Here is a tiny trained network, its code and every weight. The questions are about switching its units off for an input and a class, where a switched-off unit gives its printed mean instead of its output.

import numpy as np


def w(rows, s, z=0):
    codes = np.array(rows[::2]) - 128.0
    scale = np.full(codes.shape[1], s)
    scale[-1] = z or s
    return codes * scale


def f(y):
    return y / 2 * (1 + np.tanh(0.7978845608 * (y + 0.044715 * y**3)))


def log_softmax(a):
    a = a - a.max(-1, keepdims=True)
    return a - np.log(np.exp(a).sum(-1, keepdims=True))


def net(x, mask):
    res = np.array(x, float).reshape(1, 7) / 4 @ E
    y = f(res @ A[0][:, :-1].T + A[0][:, -1])
    res = res + np.where(mask, y, B[0][:, -1]) @ B[0][:, :-1]
    return log_softmax(res[-1] @ U[:, :-1].T + U[:, -1])


A, B = {}, {}
E = w([
[88,198,138],'x0',
[183,2,152],'x1',
[83,176,109],'x2',
[122,108,76],'x3',
[51,102,124],'x4',
[197,154,204],'x5',
[83,121,227],'x6',
],0.0072)
A[0] = w([
[143,62,191,107],'n1',
[85,183,254,151],'n2',
[188,156,25,253],'n3',
[136,96,192,159],'n4',
[42,38,32,129],'n5',
[106,26,195,117],'n6',
[60,173,202,120],'n7',
[85,90,31,155],'n8',
[70,63,68,109],'n9',
[152,96,84,109],'n10',
[142,174,143,191],'n11',
[203,107,134,129],'n12',
[233,202,71,234],'n13',
[159,143,55,109],'n14',
[90,169,120,127],'n15',
[170,18,206,150],'n16',
[143,139,137,177],'n17',
[41,136,22,107],'n18',
],0.0088,0.0054)
B[0] = w([
[147,56,193,174],'n1',
[81,251,220,237],'n2',
[166,151,16,253],'n3',
[168,111,193,179],'n4',
[95,59,1,227],'n5',
[113,16,208,198],'n6',
[66,197,180,196],'n7',
[119,78,13,208],'n8',
[69,49,86,176],'n9',
[99,142,90,140],'n10',
[147,177,135,181],'n11',
[137,110,105,162],'n12',
[177,163,91,242],'n13',
[114,102,99,153],'n14',
[122,134,120,163],'n15',
[211,79,141,236],'n16',
[156,186,110,156],'n17',
[123,97,116,220],'n18',
],0.0065,0.006)
U = w([
[189,217,178,18],'0',
[226,65,172,59],'1',
[229,162,57,253],'2',
[215,177,61,216],'3',
[7,54,2,9],'4',
[61,205,157,64],'5',
[209,194,61,219],'6',
[253,186,32,153],'7',
],0.007,0.0024)

Each question gives the input, the list of numbers given to net, and the class t.
The units are the neurons (one row each of A and B). Each row of codes is followed by its name. A weight is (code - 128) times the scale printed after its matrix; where a second scale follows, it is the last column's (A, B and U).
mask holds one flag per neuron, in row order. A switched-off neuron (its flag False) gives its mean, the last column of its row in B, instead of its output. The means were averaged over made-up inputs and are rounded, as every weight is.
A unit's drop is (log p(t) with every unit on - log p(t) with that unit switched off) / (log p(t) with every unit on - log p(t) with every unit switched off).
The circuit of an input: a set's keep is (log p(t) with only the set's units on - log p(t) with every unit switched off) / (log p(t) with every unit on - log p(t) with every unit switched off). Starting from the 12 units with the biggest drops (on a tie, the unit counted first), units are removed one at a time, each time the one whose removal leaves the highest keep (on an exact tie, the one counted first), for as long as the keep stays at least 0.8.
circuit, biggest first: the units of the circuit, biggest drop first
most important unit: the unit with the biggest drop
k most important neurons: the k neurons with the biggest drops, biggest first
drop of u: that unit's drop, to one decimal
input [-2,3,3,2,-4,-5,-5], class 4: most important unit => n5
input [-4,-4,6,3,0,3,3], class 0: circuit, biggest first => [n5, n8, n3]
input [-6,5,2,0,4,2,-1], class 1: circuit, biggest first => [n16, n6, n1]
input [7,-7,-8,1,0,3,1], class 5: 2 most important neurons => [n2, n16]
input [-7,-4,-4,-7,4,1,0], class 0: 2 most important neurons => [n5, n8]
input [-1,1,0,-8,-7,6,0], class 0: 2 most important neurons => [n2, n5]
input [5,6,8,-7,8,-5,8], class 5: 2 most important neurons => [n2, n7]
input [-5,3,3,-2,3,-2,7], class 1: 2 most important neurons => [n6, n16]
input [8,-4,-7,-7,2,-1,-1], class 5: drop of n16 => 0.2
input [4,-5,2,8,8,4,4], class 5: drop of n7 => 0.1
input [-3,-1,4,-1,-2,5,8], class 0: drop of n6 => 0.0
